Here is a tiny trained network, its code and every weight. The questions are about switching its units off for an input and a target symbol, where a switched-off unit gives its printed mean instead of its output.

import numpy as np


def w(rows, s, z=0):
    codes = np.array(rows[::2]) - 128.0
    scale = np.full(codes.shape[1], s)
    scale[-1] = z or s
    return codes * scale


def f(y):
    return np.maximum(y, 0)


def softmax(a):
    e = np.exp(a - a.max(-1, keepdims=True))
    return e / e.sum(-1, keepdims=True)


def log_softmax(a):
    a = a - a.max(-1, keepdims=True)
    return a - np.log(np.exp(a).sum(-1, keepdims=True))


def net(x, mask):
    ids = ['ΛΠΦΩαβγδεζηθμστψ'.index(c) for c in x.split()]
    T = len(ids)
    res = E[ids] + P[:T]
    r = res
    for j in range(3):
        rows = slice(2 * j, 2 * j + 2)
        q, k, v = (r @ M[0][rows].T for M in (Q, K, V))
        z = softmax(np.where(np.tri(T) > 0, q @ k.T / 2**0.5, -1e9)) @ v
        o = O[0][rows]
        res = res + np.where(mask[j], z, o[:, -1]) @ o[:, :-1]
    y = f(res @ A[0][:, :-1].T + A[0][:, -1])
    res = res + np.where(mask[3:19], y, B[0][:, -1]) @ B[0][:, :-1]
    return log_softmax(res[-1] @ U[:, :-1].T + U[:, -1])


Q, K, V, O, A, B = {}, {}, {}, {}, {}, {}
E = w([
[77,57,142,189],'Λ',
[182,203,112,108],'Π',
[113,240,125,156],'Φ',
[61,198,96,177],'Ω',
[137,51,204,159],'α',
[94,122,162,194],'β',
[119,146,12,121],'γ',
[136,82,138,145],'δ',
[105,3,100,159],'ε',
[171,33,122,109],'ζ',
[230,113,55,69],'η',
[167,35,44,113],'θ',
[197,191,204,218],'μ',
[218,131,182,108],'σ',
[97,149,153,154],'τ',
[130,245,95,153],'ψ',
],0.015)
P = w([
[109,87,134,132],'0',
[107,187,67,157],'1',
[66,57,2,107],'2',
[165,133,199,210],'3',
[29,96,90,82],'4',
[169,172,237,216],'5',
],0.0089)
Q[0] = w([
[109,108,88,58],'head 1',
[254,126,26,202],'head 1',
[195,117,187,93],'head 2',
[140,163,141,81],'head 2',
[209,128,123,201],'head 3',
[158,140,151,53],'head 3',
],0.0074)
K[0] = w([
[39,134,97,49],'head 1',
[244,63,147,225],'head 1',
[140,179,86,227],'head 2',
[103,159,2,99],'head 2',
[134,207,141,238],'head 3',
[111,165,59,186],'head 3',
],0.0065)
V[0] = w([
[158,38,100,136],'head 1',
[185,89,190,102],'head 1',
[193,98,120,116],'head 2',
[77,50,160,80],'head 2',
[69,113,32,86],'head 3',
[11,140,156,214],'head 3',
],0.011)
O[0] = w([
[115,187,235,93,175],'head 1',
[13,132,88,94,12],'head 1',
[102,124,150,119,116],'head 2',
[105,203,154,23,59],'head 2',
[200,209,216,208,253],'head 3',
[235,127,112,2,188],'head 3',
],0.0098,0.0039)
A[0] = w([
[169,152,138,78,97],'neuron 1',
[88,108,135,101,99],'neuron 2',
[112,76,255,130,89],'neuron 3',
[209,201,122,227,253],'neuron 4',
[80,192,63,162,151],'neuron 5',
[162,76,121,90,109],'neuron 6',
[166,84,89,109,126],'neuron 7',
[86,141,60,55,109],'neuron 8',
[228,16,88,112,75],'neuron 9',
[111,186,78,112,168],'neuron 10',
[135,214,102,75,167],'neuron 11',
[184,194,162,106,115],'neuron 12',
[112,162,36,149,221],'neuron 13',
[133,244,104,144,129],'neuron 14',
[51,133,116,78,114],'neuron 15',
[142,98,50,95,95],'neuron 16',
],0.0084,0.0052)
B[0] = w([
[198,120,142,137,142],'neuron 1',
[145,145,141,92,131],'neuron 2',
[144,188,90,154,147],'neuron 3',
[111,108,130,139,250],'neuron 4',
[113,115,143,123,148],'neuron 5',
[236,118,112,149,137],'neuron 6',
[130,159,76,104,141],'neuron 7',
[59,95,65,99,135],'neuron 8',
[88,253,78,138,157],'neuron 9',
[153,95,213,66,141],'neuron 10',
[134,71,88,122,150],'neuron 11',
[146,157,197,136,168],'neuron 12',
[135,36,157,111,162],'neuron 13',
[88,128,176,85,167],'neuron 14',
[135,122,103,70,134],'neuron 15',
[53,210,143,62,137],'neuron 16',
],0.0062,0.02)
U = w([
[201,25,152,63,82],'Λ',
[147,3,109,160,252],'Π',
[134,159,56,140,120],'Φ',
[169,173,74,120,32],'Ω',
[111,92,123,63,150],'α',
[147,132,84,87,95],'β',
[166,94,163,175,161],'γ',
[123,95,128,94,150],'δ',
[120,154,151,82,5],'ε',
[59,177,134,102,174],'ζ',
[55,168,110,167,44],'η',
[75,210,131,136,38],'θ',
[111,112,47,116,203],'μ',
[72,42,125,121,230],'σ',
[149,110,95,104,109],'τ',
[122,153,66,156,87],'ψ',
],0.011,0.0043)

Each question gives the input, a string of symbols that net reads in full, and the target symbol t.
The units are the heads (2 rows each of Q, K, V and O) and the neurons (one row each of A and B). Each row of codes is followed by its name. A weight is (code - 128) times the scale printed after its matrix; where a second scale follows, it is the last column's (O, A, B and U).
mask holds one flag per unit, heads first, then neurons. A switched-off unit (its flag False) gives its mean, the last column of its rows in O or B, instead of its output. The means were averaged over made-up inputs and are rounded, as every weight is.
A unit's drop is (log p(t) with every unit on - log p(t) with that unit switched off) / (log p(t) with every unit on - log p(t) with every unit switched off).
The circuit of an input: a set's keep is (log p(t) with only the set's units on - log p(t) with every unit switched off) / (log p(t) with every unit on - log p(t) with every unit switched off). Starting from the 12 units with the biggest drops (on a tie, the unit counted first), units are removed one at a time, each time the one whose removal leaves the highest keep (on an exact tie, the one counted first), for as long as the keep stays at least 0.8.
units of the circuit, in order: the units of the circuit, biggest drop first
top k neurons: the k neurons with the biggest drops, biggest first
which heads matter: for each layer, one digit per head in row order, 1 if its drop is at least 0.15 and else 0, layers parted by /
drop of u: that unit's drop, to one decimal
input γ ζ γ Λ γ, target γ: which heads matter	101
input Π Π Π Π Λ γ, target Π: which heads matter	001
input γ Λ ε, target γ: units of the circuit, in order	head 3; head 1
input γ γ Π β Λ, target γ: units of the circuit, in order	head 3; head 1
input γ η σ, target γ: units of the circuit, in order	head 3
input γ ψ Π Π γ τ, target Π: which heads matter	111
input ζ Λ η α Λ, target ζ: units of the circuit, in order	head 2; head 1
input σ Ω γ, target σ: which heads matter	001
input σ σ Π, target σ: which heads matter	101
input γ Π θ, target γ: which heads matter	101
input Λ γ ε, target Λ: units of the circuit, in order	head 1; head 3
input θ γ Φ Λ Ω, target γ: units of the circuit, in order	head 1; head 3
input σ θ σ Π Ω, target σ: units of the circuit, in order	head 3; neuron 13; neuron 9
input μ σ Φ μ γ Λ, target μ: top neuron	neuron 9
input γ θ Λ γ Φ, target γ: units of the circuit, in order	head 3; head 1; neuron 9
input γ ζ α ε γ μ, target μ: which heads matter	001
input Π γ γ, target Π: top 2 neurons	neuron 13; neuron 4
input Λ ψ ε Ω, target Λ: which heads matter	011
input Π γ Π, target γ: which heads matter	001
input γ γ ζ, target γ: units of the circuit, in order	head 3
input Φ μ Π, target μ: which heads matter	101
input γ δ ψ, target γ: drop of head 3	0.4
